Each row has a name. After each piece below comes the name of the row it's from, unless a question asks for something else. Each question is about the rows just above it.

j_692: [153 174 105  96 101  95 176  88 186 177 213 192 108]
j_210: [132 125 130 133 124  65 188 190 140 159 125 125 128]
j_64: [146 119 135 142 111 141 123 104 150 151 134 141 144]
j_288: [129 129 132 125 127 133 124  65 188 190 140 159 177]
j_425: [132 129 122 115 111 127 130 114 130 131 127 124 128]
Which row holds [140 190 188  65 124 133 130] read backwards? : j_210
Which row holds [134 151 150 104 123] read backwards? : j_64
Which row holds [128 124 127 131 130 114 130 127 111 115 122 129] read backwards? : j_425
Which row holds [159 140 190 188  65 124 133 127 125 132] read backwards? : j_288
Which row holds this, read backwards? [186  88 176  95] : j_692
The row with [132 125 130 133 124  65 188 190 140 159 125 125 128] is : j_210
Which row holds [213 177 186  88 176  95 101  96 105] read backwards? : j_692

j_176: [101 114  94  84  99 129]
j_64: [ 83  99 162 179 131  63]
j_692: [123 123 112 111 123 136]
j_210: [129 105 123 123 125 131]
j_425: [ 95 108  87  77  89 125]
j_136: [112 111 124 136 125 131]
[136 123 111 112] is which row, read backwards? : j_692
[99 84] is which row, read backwards? : j_176
find: [129 105 123 123 125 131] : j_210
Which row holds this, read backwards? [ 94 114 101] : j_176
Which row holds this, read backwards? [125 123 123 105 129] : j_210
Which row holds [179 162  99  83] read backwards? : j_64
Which row holds this, read backwards? [125 136 124 111 112] : j_136

j_136: [ 88  82  54  86 166  84]
j_701: [ 88  82  54 166  86  89]
j_210: [ 54  82  88 166  86  98]
Where do [ 54  82  88 166  86  98] appear? : j_210
[166  86  54] is which row, read backwards? : j_136
[166  86  54  82  88] is which row, read backwards? : j_136

j_210: [137  97  97 104 106 137 126 122 127 102 173 113 123 157 125 133 137  81
 162 188  81 142  92  92 127 114 138 116  99 129 165 137  95  92 159 156
 152 183 141 154 161]
j_136: [141 112 108 123 118 138 124 127 129 121 141 120 127 143 125 136 118 115
 142 151 114 131 114 121 124 128 133 122 117 131 139 130 113 121 139 141
 136 141 138 136 137]
j_980: [132 126 125 127 127 130 127 128 128 127 128 128 128 130 127 130 125 127
 129 131 128 128 126 128 127 129 128 127 126 129 129 129 127 128 131 130
 130 127 130 129 128]
j_425: [124 147 118 126 123 133 125 128 129 126 131 125 127 135 126 132 120 125
 134 137 124 129 122 127 125 130 130 125 123 131 133 129 121 126 132 134
 132 130 133 131 131]
j_701: [110 127 138 136 135 124 125 130 128 126 134 121 134 118 131 123 147 128
 124 118 115 127 137 124 133 121 137 126 131 121 120 127 128 135 124 123
 124 140 123 130 125]
j_355: [132 126 125 127 127 130 127 128 128 127 128 128 128 130 127 130 125 127
 129 131 128 128 126 128 164 117 155  96 133 103  92 137 113 160 108 147
 131 172 129 141 112]
[124 123 124 135 128 127 120] is which row, read backwards? : j_701
Which row holds this, read backwards? [106 104  97] : j_210
Which row holds this, read backwards? [115 118 124 128 147 123 131 118 134] : j_701
Which row holds this, read backwards? [124 137 127 115] : j_701
[147 123] is which row, read backwards? : j_701

j_70: [122 133 128 125 128 123 125 147 126 128 136 105 126 128 129 128 134 129
 129 127 130 127]
j_425: [141 126 126 131 126 134 131 108 126 127 123 122 133 127 127 130 141 124
 126 130 126 133]
j_355: [136 129 129 128 130 129 127 143 130 129 131 139 127 129 129 126  53 131
 129 126 130 125]
j_692: [142 120 128 133 128 128 129 136 125 126 147 128 126 105 123 129 115 126
 127 130 125 131]
j_701: [140 133 126 128 126 129 128 134 123 126 133  93 128 129 134 128 126 126
 127 129 128 131]
Which row holds [134 128 129 128 126] read backwards? : j_70
[129 128 126 105 136 128 126 147 125 123] is which row, read backwards? : j_70
[129 131  53 126 129 129 127 139 131 129 130] is which row, read backwards? : j_355
Which row holds this, read backwards? [128 134 129 128  93 133 126 123] : j_701

